Each row has a name. Each piece below is followed by the name of the row it came from, unless a question asks for something else. Each question is about the rows just above it.

Columns, left to right: P S C M E H
[ 85 179 136  86 135 105]  J620
[141 176 151 110 117  78]  J924
[116 122 105 159 163 108]  J875
[108 179 136  86 135  95]  J711
[109 163 159 116 105 122]  J853
[135  86 105 156 136 179]  J108
The one value in J875 and J108: -> [105]
Which row holds these entries in another order? [108 163 159 105 122 116] -> J875
[159 163 116 109 105 122] is which row reordered? -> J853

Columns, left to right: Z J V Y N A B R X
[ 94  87  91  34  85 119 175  57  35] -> J355
[177 137 140  57  85 199 117  86 149] -> J572
[128 128 199 140 177  35 148  57 137] -> J972
Repeated in J972: -> [128]
[128 199 140 177  35 148  57 137 128] is which row reordered? -> J972
[ 94  87  91  34  85 119 175  57  35] is in which row? -> J355
[86 57] is in which column, read top down? -> R

Columns, left to right: D K Q U
[128 219 223 129] = J202
[121 203 236 187] = J646
[126 198 233 187] = J816
[110 128 231 187] = J590
[128 217 226 183] = J141
[129 110 231 187] = J271
[126 213 129 185] = J48
Which row holds these entries in another order? [187 231 128 110] -> J590
Which column holds this, read top down? [223 236 233] -> Q

Columns, left to right: sotan pob tuv Pebil seb tev Zulos kogo zik soge
[228 166 101 142 161 160 151 164 122  89]  J481
[160 120 151 166 164 142 166 151 161 122]  J477
[160 100 228  89 164 142 166 166 128 123]  J161
[160 100 228  89 164 142 166 151 161 122]  J759
Which column holds this, read top down? [164 151] -> kogo
The value that J161 holds more than once: -> [166]
Count the entries of [228 166]: -> 2
q: [160 100 228  89 164 142 166 166 128 123] -> J161
[ 89 100 122 142 151 160 161 164 166 228] is which row reordered? -> J759

Columns, left to right: W G F L
[167 152 162 179] -> J559
[230  92 230 208] -> J487
[ 75 121  55  34] -> J902
[128 160  41  49] -> J720
[194 194  77 115] -> J587
[104  91 230 209] -> J913
[131 153  79  85] -> J634
[163 183  46  70] -> J789
[ 76  97 145  35] -> J357
[108 128 111  34] -> J779
How many entries does [163 183  46] have? -> 3
[ 70  46 183 163] is which row reordered? -> J789
Repeated in J487: -> [230]
Which value is in both J902 and J779? -> [34]
Which column holds [230  75] top down? -> W

Columns, left to right: gom lizum gifa gomi perel Nit pimo befe ropa
[164 144 165  94 165 127 108 164 105] -> J233
[187  99 191 122 142  75 148 176  69] -> J911
[ 96  66  97 204  55  82 194  86 132] -> J808
[160 199 158  44 209 183  53 171 127] -> J455
[121 205 118  61 187 206  52 137 161] -> J529
[128  52 131 198  65  54 204 113 100] -> J338
[200 113 203 102 161  83 133 189  63] -> J448
[ 64 149  60 145 103 175 117  74 189] -> J154
[162  58 166 173  92  44 193 144  74] -> J861
Number of entries in [ 96  66  97 204  55  82 194  86 132]: -> 9
Number of entries in [121 205 118  61 187 206  52 137 161]: -> 9

Columns, left to right: Voz kop tofur daban bol
[103 186  81 176 197] -> J857
[211  62 127 181  86] -> J184
[ 88 143 125 184  87] -> J648
[201  58 117 152  95] -> J723
[129 147  75  56 195] -> J87
[ 76 108 121 185  47] -> J253
[ 84 175 159 166  97] -> J318
[176 176 176  75 176] -> J870
[189  62 108 190  90] -> J370
[ 62 189 110 136 141] -> J856
[172 196 112  88 170] -> J277
Which value is in both J870 and J857? -> [176]
Which row holds [129 147  75  56 195]? -> J87
The one value in J857 and J870: -> [176]
The one value in J870 and J87: -> [75]
[127 125 117  75 121 159 176 108 110] is in which column, read top down? -> tofur
The value that J870 holds more than once: -> [176]
How many entries does [ 84 175 159 166  97] have? -> 5

Columns, left to right: bir gaf pivo Rudas Boba Sek
[113 167  98 131 100 152] -> J321
[153 167 100  98 131 113] -> J604
[ 77  37 223  91 162 152] -> J186
Shared by J321 and J186: -> [152]
Count the entries of [ 77  37 223  91 162 152]: -> 6
Number of entries in [113 167  98]: -> 3
Put [ 98 100 113 131 152 167] back in order: which row is it? -> J321

Columns, left to right: Mafan gudiv libe sabo naki vudur tul venaf Suk
[ 87 110 126  48  70 144 194 195 136] -> J564
[126  70 144 194  87  48 194 136 110] -> J706
[ 56  46  86 238 218 233  96 235 136] -> J397
[130 195 126  70 184 186  63 145 167] -> J800
[114 192 105  83 176 195  68 125 175] -> J438
Which row holds these entries in another order? [ 68  83 105 114 125 175 176 192 195] -> J438
Which column holds [136 235 145] top down? -> venaf
[136 235] is in which column, read top down? -> venaf
Which row holds these entries in another order? [ 48  70 144 194 195 136  87 110 126] -> J564
[ 48 144 194 136  87 110 126  70 194] is which row reordered? -> J706

Columns, left to right: Rifav gapob goziv pep zago dako kek Pef Koro Nuz
[121 159 120 103 154 162 100 133 148  96] -> J928
[125 148 126 111 146 136 109 132 140 108] -> J552
[ 65  65  65 221  42  88 203  69 174 170] -> J536
[125 148 126 111 146 149 109 132 140 108] -> J389
[ 73 174  72 111 146 202 202 101 200  57] -> J838
[147 180 145  66 197 173  70 167 142  84] -> J319
[ 73 174  72 111 146  45 226 105 131 218] -> J348
How many entries does [125 148 126 111 146 136 109 132 140 108] have? -> 10
Number of entries in [121 159 120 103 154 162]: -> 6
Repeated in J838: -> [202]
The value that J536 holds more than once: -> [65]

Columns, left to right: Kalip kugi nivem mifu domos panu ritaf
[185 220 127 143 175 173 140]  J183
[160 177 142 118 168 162  49]  J214
[164 195 164 106 164  46 164]  J198
[148 220 127 143 175 173  79]  J219
[167 214 140 126 146 152  44]  J599
[ 85  59 152 143 142 109  49]  J874
[148 220 127  49 175 139  49]  J130
[ 49 118 160 177 162 168 143]  J509
Which value appears more than once in J130? -> [49]
Which value appears more than once in J198? -> [164]
Put [ 49 118 142 160 162 168 177] back in order: which row is it? -> J214
Which column holds [148  49] top down? -> Kalip
[185 220 127 143 175 173 140] is in which row? -> J183
Which value is in both J599 and J183? -> [140]

